Here is a tiny trained network, its code and every weight. The questions are about switching its units off for an input and a class, where a switched-off unit gives its printed mean instead of its output.

import numpy as np


def w(rows, s, z=0):
    codes = np.array(rows[::2]) - 128.0
    scale = np.full(codes.shape[1], s)
    scale[-1] = z or s
    return codes * scale


def norm(h):
    return h / np.sqrt((h * h).mean(-1, keepdims=True) + 1e-5)


def f(y):
    return np.maximum(y, 0)


def log_softmax(a):
    a = a - a.max(-1, keepdims=True)
    return a - np.log(np.exp(a).sum(-1, keepdims=True))


def net(x, mask):
    res = np.array(x, float).reshape(1, 4) / 4 @ E
    u = 0
    for l in range(2):
        y = f(norm(res) @ A[l][:, :-1].T + A[l][:, -1])
        res = res + np.where(mask[u : u + 3], y, B[l][:, -1]) @ B[l][:, :-1]
        u += 3
    return log_softmax(norm(res)[-1] @ U[:, :-1].T + U[:, -1])


A, B = {}, {}
E = w([
[144,102,60,165,138,75,135,107,181,113,146],'x0',
[46,109,147,118,124,11,162,122,137,81,26],'x1',
[170,37,185,102,175,78,69,107,191,242,99],'x2',
[128,39,121,117,95,36,50,100,28,3,92],'x3',
],0.0048)
A[0] = w([
[197,159,50,179,149,183,137,70,196,183,224,250],'L0N1',
[63,140,60,123,30,127,197,180,109,113,142,105],'L0N2',
[207,132,186,77,130,188,29,144,192,254,143,233],'L0N3',
],0.0045,0.0027)
B[0] = w([
[66,90,235,83,133,150,255,98,161,173,79,253],'L0N1',
[80,86,173,91,72,138,92,125,175,216,129,178],'L0N2',
[137,140,200,172,112,206,253,218,129,148,171,254],'L0N3',
],0.0075,0.0069)
A[1] = w([
[205,178,133,125,103,105,89,187,162,101,112,2],'L1N1',
[199,77,79,66,184,129,1,71,28,73,126,249],'L1N2',
[200,15,98,66,156,60,75,123,109,76,147,94],'L1N3',
],0.0043,0.001)
B[1] = w([
[184,203,93,141,92,136,125,153,142,161,128,128],'L1N1',
[252,37,150,107,68,91,146,174,188,114,137,251],'L1N2',
[254,88,125,238,167,155,121,167,104,156,102,253],'L1N3',
],0.0082,0.0022)
U = w([
[7,180,116,80,67,115,98,113,130,55,84,223],'0',
[138,229,89,124,216,128,65,108,103,102,170,3],'1',
[139,240,61,161,190,186,32,100,152,87,125,13],'2',
[117,155,209,116,147,235,254,161,175,174,151,201],'3',
[246,46,142,185,100,78,89,160,117,57,107,180],'4',
],0.0074,0.003)

Each question gives the input, the list of numbers given to net, and the class t.
The units are the neurons (one row each of A and B). Each row of codes is followed by its name. A weight is (code - 128) times the scale printed after its matrix; where a second scale follows, it is the last column's (A, B and U).
mask holds one flag per neuron, layer by layer. A switched-off neuron (its flag False) gives its mean, the last column of its row in B, instead of its output. The means were averaged over made-up inputs and are rounded, as every weight is.
A unit's drop is (log p(t) with every unit on - log p(t) with that unit switched off) / (log p(t) with every unit on - log p(t) with every unit switched off).
The circuit of an input: a set's keep is (log p(t) with only the set's units on - log p(t) with every unit switched off) / (log p(t) with every unit on - log p(t) with every unit switched off). Starting from all 6 units, units are removed one at a time, each time the one whose removal leaves the highest keep (on an exact tie, the one counted first), for as long as the keep stays at least 0.8.
units of the circuit, in order: the units of the circuit, biggest drop first
unit that matters most: the unit with the biggest drop
top k neurons: the k neurons with the biggest drops, biggest first
top k neurons in layer l: the k neurons of layer l with the biggest drops, biggest first
drop of u: that unit's drop, to one decimal
input [-3,6,-7,7], class 4: unit that matters most	L0N1
input [0,1,1,1], class 4: units of the circuit, in order	(L0N3; L0N1)
input [-4,-5,-7,2], class 0: top 2 neurons	(L0N3; L1N3)
input [2,6,1,-3], class 0: top 4 neurons	(L0N3; L0N1; L1N3; L1N2)
input [4,7,4,0], class 4: units of the circuit, in order	(L0N1; L0N3)
input [2,-4,-4,5], class 4: top 2 neurons	(L0N3; L0N1)
input [-5,7,0,4], class 4: units of the circuit, in order	(L0N1; L0N3; L1N3)
input [4,8,-6,-2], class 0: top 2 neurons	(L0N3; L0N1)
input [-3,-5,-6,4], class 4: units of the circuit, in order	(L0N1; L0N3)
input [4,2,7,2], class 4: top 2 neurons in layer 0	(L0N1; L0N2)
input [1,0,-7,3], class 0: top 2 neurons in layer 0	(L0N3; L0N2)
input [-7,-8,0,8], class 4: top 2 neurons	(L0N1; L1N2)
input [-8,-3,-2,7], class 4: top 2 neurons in layer 0	(L0N3; L0N1)
input [6,5,-8,-4], class 0: top 2 neurons in layer 1	(L1N3; L1N2)
input [-4,8,2,0], class 0: top 2 neurons in layer 1	(L1N2; L1N3)
input [-5,5,-4,3], class 0: top neuron	(L0N3)
input [-2,0,-2,6], class 4: top 2 neurons in layer 0	(L0N3; L0N1)
input [0,6,-5,-2], class 0: drop of L0N3	0.5
input [-1,3,-7,0], class 0: drop of L1N2	0.0
input [-8,7,-6,2], class 0: drop of L0N1	0.1
input [-2,6,4,2], class 4: drop of L0N1	0.6
